Below are the code and all the weights of a small trained network. Each question names an input and a target symbol and asks about switching units off, where a switched-off unit gives its printed mean instead of its output.

import numpy as np


def w(rows, s, z=0):
    codes = np.array(rows[::2]) - 128.0
    scale = np.full(codes.shape[1], s)
    scale[-1] = z or s
    return codes * scale


def norm(h):
    return h / np.sqrt((h * h).mean(-1, keepdims=True) + 1e-5)


def f(y):
    return y / 2 * (1 + np.tanh(0.7978845608 * (y + 0.044715 * y**3)))


def softmax(a):
    e = np.exp(a - a.max(-1, keepdims=True))
    return e / e.sum(-1, keepdims=True)


def log_softmax(a):
    a = a - a.max(-1, keepdims=True)
    return a - np.log(np.exp(a).sum(-1, keepdims=True))


def net(x, mask):
    ids = ['βγδεηθμξστφψω'.index(c) for c in x.split()]
    T = len(ids)
    res = E[ids] + P[:T]
    u = 0
    for l in range(2):
        r = norm(res)
        for j in range(3):
            rows = slice(4 * j, 4 * j + 4)
            q, k, v = (r @ M[l][rows].T for M in (Q, K, V))
            z = softmax(np.where(np.tri(T) > 0, q @ k.T / 4**0.5, -1e9)) @ v
            o = O[l][rows]
            res = res + np.where(mask[u + j], z, o[:, -1]) @ o[:, :-1]
        u += 3
        y = f(norm(res) @ A[l][:, :-1].T + A[l][:, -1])
        res = res + np.where(mask[u : u + 4], y, B[l][:, -1]) @ B[l][:, :-1]
        u += 4
    return log_softmax(norm(res)[-1] @ U[:, :-1].T + U[:, -1])


Q, K, V, O, A, B = {}, {}, {}, {}, {}, {}
E = w([
[211,125,126],'β',
[25,106,197],'γ',
[165,64,106],'δ',
[186,110,84],'ε',
[211,106,129],'η',
[254,110,128],'θ',
[5,247,123],'μ',
[130,110,151],'ξ',
[129,35,131],'σ',
[137,146,53],'τ',
[159,171,51],'φ',
[152,166,49],'ψ',
[109,41,160],'ω',
],0.017)
P = w([
[96,96,70],'0',
[136,127,68],'1',
[211,89,127],'2',
[76,186,169],'3',
[75,225,249],'4',
[180,71,109],'5',
],0.013)
Q[0] = w([
[105,177,52],'0.h1',
[195,122,255],'0.h1',
[144,75,46],'0.h1',
[49,107,107],'0.h1',
[88,252,193],'0.h2',
[165,6,41],'0.h2',
[36,113,250],'0.h2',
[95,121,91],'0.h2',
[174,49,119],'0.h3',
[181,221,149],'0.h3',
[174,123,126],'0.h3',
[43,209,124],'0.h3',
],0.0097)
K[0] = w([
[65,146,92],'0.h1',
[179,172,179],'0.h1',
[102,148,76],'0.h1',
[101,67,46],'0.h1',
[150,10,157],'0.h2',
[120,205,169],'0.h2',
[178,70,145],'0.h2',
[173,125,134],'0.h2',
[121,97,189],'0.h3',
[138,213,188],'0.h3',
[109,179,193],'0.h3',
[114,184,38],'0.h3',
],0.013)
V[0] = w([
[66,65,1],'0.h1',
[205,188,227],'0.h1',
[34,172,51],'0.h1',
[138,184,97],'0.h1',
[92,148,179],'0.h2',
[160,192,106],'0.h2',
[83,198,116],'0.h2',
[140,6,185],'0.h2',
[149,179,112],'0.h3',
[172,161,95],'0.h3',
[48,46,106],'0.h3',
[172,202,85],'0.h3',
],0.0099)
O[0] = w([
[219,213,103,106],'0.h1',
[35,81,191,184],'0.h1',
[255,167,195,1],'0.h1',
[69,137,174,135],'0.h1',
[170,122,70,24],'0.h2',
[62,149,117,135],'0.h2',
[86,169,36,39],'0.h2',
[190,17,156,177],'0.h2',
[76,128,135,134],'0.h3',
[87,174,190,175],'0.h3',
[250,98,74,83],'0.h3',
[56,206,193,160],'0.h3',
],0.0077,0.0052)
A[0] = w([
[152,46,68,9],'0.n1',
[4,189,137,254],'0.n2',
[116,185,194,104],'0.n3',
[171,38,118,99],'0.n4',
],0.012,0.005)
B[0] = w([
[86,141,7,147],'0.n1',
[216,120,118,254],'0.n2',
[119,172,61,161],'0.n3',
[46,119,71,174],'0.n4',
],0.014,0.0088)
Q[1] = w([
[183,153,154],'1.h1',
[138,84,103],'1.h1',
[157,183,241],'1.h1',
[134,105,152],'1.h1',
[151,180,44],'1.h2',
[150,129,249],'1.h2',
[64,200,125],'1.h2',
[99,67,83],'1.h2',
[211,185,24],'1.h3',
[170,148,37],'1.h3',
[64,135,196],'1.h3',
[162,212,134],'1.h3',
],0.013)
K[1] = w([
[104,93,101],'1.h1',
[85,170,160],'1.h1',
[122,84,47],'1.h1',
[98,149,129],'1.h1',
[96,136,158],'1.h2',
[127,147,58],'1.h2',
[132,29,109],'1.h2',
[167,140,170],'1.h2',
[136,166,3],'1.h3',
[118,147,16],'1.h3',
[106,131,198],'1.h3',
[157,199,130],'1.h3',
],0.016)
V[1] = w([
[82,89,27],'1.h1',
[118,178,99],'1.h1',
[119,167,160],'1.h1',
[245,174,41],'1.h1',
[65,139,126],'1.h2',
[193,35,137],'1.h2',
[152,77,65],'1.h2',
[56,186,106],'1.h2',
[144,125,121],'1.h3',
[112,79,126],'1.h3',
[166,209,8],'1.h3',
[157,166,46],'1.h3',
],0.012)
O[1] = w([
[63,235,120,198],'1.h1',
[107,156,205,135],'1.h1',
[160,82,151,87],'1.h1',
[25,69,171,255],'1.h1',
[58,141,163,76],'1.h2',
[147,33,30,180],'1.h2',
[96,123,2,214],'1.h2',
[83,194,182,85],'1.h2',
[206,129,194,133],'1.h3',
[41,179,152,148],'1.h3',
[71,40,239,128],'1.h3',
[37,50,196,136],'1.h3',
],0.0075,0.0066)
A[1] = w([
[94,46,176,24],'1.n1',
[86,97,254,69],'1.n2',
[188,183,187,182],'1.n3',
[239,55,129,2],'1.n4',
],0.0055,0.0098)
B[1] = w([
[152,189,111,74],'1.n1',
[32,95,125,134],'1.n2',
[152,156,185,252],'1.n3',
[39,97,9,79],'1.n4',
],0.011,0.0022)
U = w([
[122,120,175,120],'β',
[132,76,86,34],'γ',
[110,100,95,2],'δ',
[140,115,143,40],'ε',
[117,203,46,224],'η',
[248,134,86,189],'θ',
[114,116,192,147],'μ',
[143,69,84,98],'ξ',
[2,84,37,82],'σ',
[158,73,164,98],'τ',
[150,82,189,118],'φ',
[118,82,176,122],'ψ',
[91,52,69,105],'ω',
],0.0099,0.005)

Each question gives the input, a string of symbols that net reads in full, and the target symbol t.
The units are the heads (4 rows each of Q, K, V and O) and the neurons (one row each of A and B). Each row of codes is followed by its name. A weight is (code - 128) times the scale printed after its matrix; where a second scale follows, it is the last column's (O, A, B and U).
mask holds one flag per unit, layer by layer, with each layer's heads first. A switched-off unit (its flag False) gives its mean, the last column of its rows in O or B, instead of its output. The means were averaged over made-up inputs and are rounded, as every weight is.
A unit's drop is (log p(t) with every unit on - log p(t) with that unit switched off) / (log p(t) with every unit on - log p(t) with every unit switched off).
The circuit of an input: a set's keep is (log p(t) with only the set's units on - log p(t) with every unit switched off) / (log p(t) with every unit on - log p(t) with every unit switched off). Starting from the 12 units with the biggest drops (on a tie, the unit counted first), units are removed one at a time, each time the one whose removal leaves the highest keep (on an exact tie, the one counted first), for as long as the keep stays at least 0.8.
units of the circuit, in order: the units of the circuit, biggest drop first
top k neurons: the k neurons with the biggest drops, biggest first
k most important neurons of layer l: the k neurons of layer l with the biggest drops, biggest first
heads that matter: for each layer, one digit per head in row order, 1 if its drop is at least 0.15 and else 0, layers parted by /
input θ η θ θ ε, target θ: units of the circuit, in order => 1.h3, 0.n2, 0.h3
input θ η ε σ β, target θ: heads that matter => 011 / 001
input η η σ η η, target η: units of the circuit, in order => 1.h3
input η η η η ξ, target η: 2 most important neurons of layer 0 => 0.n2, 0.n4
input η η β, target η: heads that matter => 000 / 001
input η β η φ σ, target η: heads that matter => 100 / 001
input η ω σ ω ε, target η: top 2 neurons => 0.n4, 0.n2
input σ ψ η η β, target σ: heads that matter => 111 / 111
input θ η μ ε ω, target θ: units of the circuit, in order => 1.h3, 0.n2
input η β σ, target σ: heads that matter => 001 / 000
input θ τ θ β, target η: heads that matter => 100 / 001
input η η σ, target σ: 2 most important neurons of layer 0 => 0.n4, 0.n2
input θ β η η δ, target θ: heads that matter => 010 / 101
input ξ θ θ, target σ: units of the circuit, in order => 0.n4, 0.n2
input η β η η δ, target η: heads that matter => 100 / 101
input η θ ε ω, target η: top 2 neurons => 0.n4, 0.n2
input θ η η η θ, target θ: units of the circuit, in order => 1.h3
input η δ η, target η: units of the circuit, in order => 0.n2, 1.h1
input ψ δ η θ, target η: top 3 neurons => 0.n2, 0.n4, 0.n1
input θ β φ φ σ, target θ: units of the circuit, in order => 1.h3, 0.n2
